Below is a small trained network, with its code and all its weights. Each question gives an input and a target symbol and asks what happens when units are switched off, that is, made to give their printed mean instead of their output.

import numpy as np


def w(rows, s, z=0):
    codes = np.array(rows[::2]) - 128.0
    scale = np.full(codes.shape[1], s)
    scale[-1] = z or s
    return codes * scale


def norm(h):
    return h / np.sqrt((h * h).mean(-1, keepdims=True) + 1e-5)


def f(y):
    return np.maximum(y, 0)


def softmax(a):
    e = np.exp(a - a.max(-1, keepdims=True))
    return e / e.sum(-1, keepdims=True)


def log_softmax(a):
    a = a - a.max(-1, keepdims=True)
    return a - np.log(np.exp(a).sum(-1, keepdims=True))


def net(x, mask):
    ids = ['ΛΠΣΨαβγδεζηθμτφω'.index(c) for c in x.split()]
    T = len(ids)
    res = E[ids] + P[:T]
    r = norm(res)
    for j in range(3):
        rows = slice(2 * j, 2 * j + 2)
        q, k, v = (r @ M[0][rows].T for M in (Q, K, V))
        z = softmax(np.where(np.tri(T) > 0, q @ k.T / 2**0.5, -1e9)) @ v
        o = O[0][rows]
        res = res + np.where(mask[j], z, o[:, -1]) @ o[:, :-1]
    y = f(norm(res) @ A[0][:, :-1].T + A[0][:, -1])
    res = res + np.where(mask[3:15], y, B[0][:, -1]) @ B[0][:, :-1]
    return log_softmax(norm(res)[-1] @ U[:, :-1].T + U[:, -1])


Q, K, V, O, A, B = {}, {}, {}, {}, {}, {}
E = w([
[156,118,137,161],'Λ',
[121,184,235,7],'Π',
[166,125,130,155],'Σ',
[129,112,125,150],'Ψ',
[146,116,136,150],'α',
[154,124,126,150],'β',
[129,133,161,87],'γ',
[150,228,112,58],'δ',
[131,114,128,152],'ε',
[143,124,121,146],'ζ',
[132,112,134,153],'η',
[75,215,164,89],'θ',
[131,109,128,149],'μ',
[81,176,103,160],'τ',
[177,223,2,166],'φ',
[131,110,132,154],'ω',
],0.0045)
P = w([
[72,60,81,38],'0',
[223,150,137,125],'1',
[249,170,159,146],'2',
[221,177,180,162],'3',
[197,174,211,178],'4',
[181,186,228,175],'5',
[169,171,216,172],'6',
],0.0012)
Q[0] = w([
[207,115,195,112],'h0',
[199,124,158,247],'h0',
[67,159,84,61],'h1',
[206,3,145,156],'h1',
[57,87,63,153],'h2',
[90,94,83,116],'h2',
],0.007)
K[0] = w([
[135,60,144,67],'h0',
[68,66,42,122],'h0',
[128,184,162,169],'h1',
[103,84,2,95],'h1',
[132,138,140,59],'h2',
[117,105,125,67],'h2',
],0.0083)
V[0] = w([
[4,124,174,62],'h0',
[222,32,144,31],'h0',
[115,148,31,57],'h1',
[239,154,195,76],'h1',
[98,88,243,53],'h2',
[190,72,38,73],'h2',
],0.0031)
O[0] = w([
[78,107,193,252,177],'h0',
[40,143,6,132,76],'h0',
[133,185,106,35,133],'h1',
[149,33,99,80,167],'h1',
[220,197,148,94,2],'h2',
[158,143,229,205,63],'h2',
],0.0029,0.00098)
A[0] = w([
[186,90,125,13,131],'n0',
[91,52,191,50,79],'n1',
[78,195,190,71,4],'n2',
[56,51,136,101,92],'n3',
[102,190,117,143,79],'n4',
[221,25,136,144,29],'n5',
[204,199,114,157,139],'n6',
[215,137,178,39,78],'n7',
[179,3,68,160,120],'n8',
[123,204,63,131,75],'n9',
[133,121,216,181,119],'n10',
[108,71,133,203,108],'n11',
],0.0039,0.0035)
B[0] = w([
[102,81,129,165,219],'n0',
[77,142,112,154,177],'n1',
[254,106,127,128,159],'n2',
[121,163,141,157,144],'n3',
[134,115,152,155,168],'n4',
[97,172,180,109,144],'n5',
[86,111,126,123,253],'n6',
[84,102,80,146,196],'n7',
[156,142,146,74,184],'n8',
[100,152,176,128,164],'n9',
[121,104,92,105,250],'n10',
[172,145,112,137,194],'n11',
],0.0063,0.002)
U = w([
[172,42,241,187,99],'Λ',
[69,76,220,52,96],'Π',
[143,129,85,184,144],'Σ',
[145,146,118,102,117],'Ψ',
[142,127,96,167,56],'α',
[116,142,118,154,63],'β',
[49,2,83,134,98],'γ',
[57,211,65,49,138],'δ',
[146,61,68,53,204],'ε',
[128,146,108,160,53],'ζ',
[225,132,85,140,253],'η',
[160,211,205,91,232],'θ',
[153,127,176,116,162],'μ',
[31,224,225,170,130],'τ',
[143,238,49,137,47],'φ',
[124,134,122,161,42],'ω',
],0.0099,0.0021)

Each question gives the input, a string of symbols that net reads in full, and the target symbol t.
The units are the heads (2 rows each of Q, K, V and O) and the neurons (one row each of A and B). Each row of codes is followed by its name. A weight is (code - 128) times the scale printed after its matrix; where a second scale follows, it is the last column's (O, A, B and U).
mask holds one flag per unit, heads first, then neurons. A switched-off unit (its flag False) gives its mean, the last column of its rows in O or B, instead of its output. The means were averaged over made-up inputs and are rounded, as every weight is.
A unit's drop is (log p(t) with every unit on - log p(t) with that unit switched off) / (log p(t) with every unit on - log p(t) with every unit switched off).
The circuit of an input: a set's keep is (log p(t) with only the set's units on - log p(t) with every unit switched off) / (log p(t) with every unit on - log p(t) with every unit switched off). Starting from the 12 units with the biggest drops (on a tie, the unit counted first), units are removed one at a time, each time the one whose removal leaves the highest keep (on an exact tie, the one counted first), for as long as the keep stays at least 0.8.
units of the circuit, in order: the units of the circuit, biggest drop first
unit that matters most: the unit with the biggest drop
top k neurons: the k neurons with the biggest drops, biggest first
heads that matter: for each layer, one digit per head in row order, 1 if its drop is at least 0.15 and else 0, layers parted by /
input γ ε τ η Λ, target η: top 2 neurons -> [n8, n11]
input ζ θ μ τ Σ, target τ: units of the circuit, in order -> [h1, h0, n9, n10]
input ζ β φ ζ, target τ: units of the circuit, in order -> [h1, h0, n9, n10]
input Σ τ τ θ τ ω, target ε: units of the circuit, in order -> [h0, n8]
input τ δ β, target Λ: units of the circuit, in order -> [h0]
input γ τ τ η η τ ω, target η: units of the circuit, in order -> [n11, n8, h2]
input δ γ τ γ η γ τ, target γ: units of the circuit, in order -> [h1, h0, n10]
input Σ τ γ ζ, target ε: heads that matter -> 110
input ζ τ Σ τ ω, target τ: units of the circuit, in order -> [h1, h0, n9]
input γ γ Ψ τ ω γ, target τ: units of the circuit, in order -> [h0, n3, h2, n10]
input γ ω Σ γ η, target η: heads that matter -> 110
input β ω ω, target δ: units of the circuit, in order -> [h0, h1, n9]
input γ θ τ τ ω, target η: heads that matter -> 100
input Σ τ τ τ ε δ Ψ, target ε: units of the circuit, in order -> [h0, n8]
input Π τ ζ, target θ: unit that matters most -> n5
input α η Ψ γ τ δ β, target φ: heads that matter -> 100
input γ Σ φ Π γ τ γ, target τ: heads that matter -> 101
input γ τ τ τ Λ δ ε, target η: heads that matter -> 100
input Σ τ ε, target ε: heads that matter -> 100
input γ τ Σ γ ε Σ, target η: heads that matter -> 110
input δ ω τ Σ τ Σ η, target Π: top 2 neurons -> [n5, n8]
input ω γ τ, target τ: unit that matters most -> n9
input Σ ζ γ ε η, target ε: heads that matter -> 110
input β τ τ ε Π β, target δ: heads that matter -> 100
input Σ Π γ β, target ε: heads that matter -> 110
input γ τ τ ζ, target η: heads that matter -> 100
